Below are the code and all the weights of a small trained network. Each question names an input and a class and asks about switching units off, where a switched-off unit gives its printed mean instead of its output.

import numpy as np


def w(rows, s, z=0):
    codes = np.array(rows[::2]) - 128.0
    scale = np.full(codes.shape[1], s)
    scale[-1] = z or s
    return codes * scale


def f(y):
    return np.maximum(y, 0)


def log_softmax(a):
    a = a - a.max(-1, keepdims=True)
    return a - np.log(np.exp(a).sum(-1, keepdims=True))


def net(x, mask):
    res = np.array(x, float).reshape(1, 6) / 4 @ E
    y = f(res @ A[0][:, :-1].T + A[0][:, -1])
    res = res + np.where(mask, y, B[0][:, -1]) @ B[0][:, :-1]
    return log_softmax(res[-1] @ U[:, :-1].T + U[:, -1])


A, B = {}, {}
E = w([
[107,31,66,125,81],'x0',
[111,126,53,64,199],'x1',
[118,170,95,36,39],'x2',
[254,171,143,121,83],'x3',
[119,207,78,183,124],'x4',
[164,89,87,143,51],'x5',
],0.0055)
A[0] = w([
[83,117,158,80,150,158],'N0',
[22,64,64,152,192,162],'N1',
[126,121,136,121,128,84],'N2',
[73,137,148,90,152,210],'N3',
[105,105,128,123,147,3],'N4',
[126,181,51,178,118,165],'N5',
[139,74,99,112,151,131],'N6',
[150,170,92,138,116,84],'N7',
[103,191,151,170,139,66],'N8',
[105,159,166,92,169,229],'N9',
[175,149,142,117,126,91],'N10',
[115,97,123,112,2,159],'N11',
[87,198,158,188,165,145],'N12',
[99,101,108,129,74,114],'N13',
[144,39,184,211,109,201],'N14',
[141,92,131,129,124,147],'N15',
[108,119,115,134,138,162],'N16',
[121,113,150,119,86,186],'N17',
],0.018,0.0018)
B[0] = w([
[159,119,167,169,132,183],'N0',
[100,43,121,5,34,255],'N1',
[139,134,130,127,130,132],'N2',
[173,134,174,156,117,192],'N3',
[117,94,133,119,143,148],'N4',
[203,206,50,114,176,191],'N5',
[42,188,208,103,197,170],'N6',
[155,134,72,108,180,165],'N7',
[109,165,158,203,148,188],'N8',
[167,130,208,125,90,194],'N9',
[125,124,169,60,132,167],'N10',
[74,199,76,140,8,224],'N11',
[124,167,215,198,95,218],'N12',
[88,184,126,150,84,174],'N13',
[247,104,214,167,119,227],'N14',
[103,140,156,147,155,155],'N15',
[138,106,122,110,111,153],'N16',
[169,141,106,126,77,166],'N17',
],0.029,0.01)
U = w([
[107,6,183,65,147,214],'0',
[97,141,53,79,65,170],'1',
[85,38,55,199,168,19],'2',
[176,126,26,97,250,148],'3',
[113,205,94,198,157,137],'4',
[71,11,53,255,174,2],'5',
[54,99,126,144,219,48],'6',
[201,151,196,243,129,156],'7',
],0.0055,0.0018)

Each question gives the input, the list of numbers given to net, and the class t.
The units are the neurons (one row each of A and B). Each row of codes is followed by its name. A weight is (code - 128) times the scale printed after its matrix; where a second scale follows, it is the last column's (A, B and U).
mask holds one flag per neuron, in row order. A switched-off neuron (its flag False) gives its mean, the last column of its row in B, instead of its output. The means were averaged over made-up inputs and are rounded, as every weight is.
A unit's drop is (log p(t) with every unit on - log p(t) with that unit switched off) / (log p(t) with every unit on - log p(t) with every unit switched off).
The circuit of an input: a set's keep is (log p(t) with only the set's units on - log p(t) with every unit switched off) / (log p(t) with every unit on - log p(t) with every unit switched off). Starting from the 12 units with the biggest drops (on a tie, the unit counted first), units are removed one at a time, each time the one whose removal leaves the highest keep (on an exact tie, the one counted first), for as long as the keep stays at least 0.8.
units of the circuit, in order: the units of the circuit, biggest drop first
k most important neurons: the k neurons with the biggest drops, biggest first
drop when u is switched off: that unit's drop, to one decimal
input [7,8,-4,-8,4,4], class 0: 2 most important neurons	N1, N11
input [1,5,1,6,7,8], class 3: units of the circuit, in order	N5, N7
input [6,-5,-1,-4,7,-1], class 1: units of the circuit, in order	N1
input [6,2,-1,5,-6,4], class 4: units of the circuit, in order	N1, N11, N12
input [-3,7,-1,1,6,1], class 3: 2 most important neurons	N5, N14
input [-1,7,-1,-1,7,-4], class 1: 4 most important neurons	N1, N14, N5, N0
input [-4,4,5,3,3,-2], class 3: units of the circuit, in order	N14, N7, N11, N5
input [7,5,-1,7,0,5], class 4: 2 most important neurons	N1, N6
input [0,3,2,0,-6,-7], class 0: units of the circuit, in order	N12, N11
input [0,0,0,6,6,6], class 3: units of the circuit, in order	N5, N7, N12
input [-5,-1,2,3,-6,2], class 1: 2 most important neurons	N14, N12
input [2,-5,3,-1,-8,5], class 1: 2 most important neurons	N11, N12
input [0,-7,3,-1,5,-2], class 4: 2 most important neurons	N14, N9
input [-1,4,-6,-3,-3,-5], class 0: units of the circuit, in order	N1
input [-2,6,8,-4,3,-1], class 1: 4 most important neurons	N14, N12, N5, N1
input [0,4,2,0,-7,-8], class 0: 2 most important neurons	N12, N14
input [1,1,4,-2,-5,-2], class 1: drop when N12 is switched off	1.0
input [-5,7,-8,-2,-8,-3], class 0: drop when N1 is switched off	0.9
input [0,7,0,-1,5,-3], class 1: drop when N1 is switched off	1.1
input [7,3,7,4,-8,2], class 1: units of the circuit, in order	N11
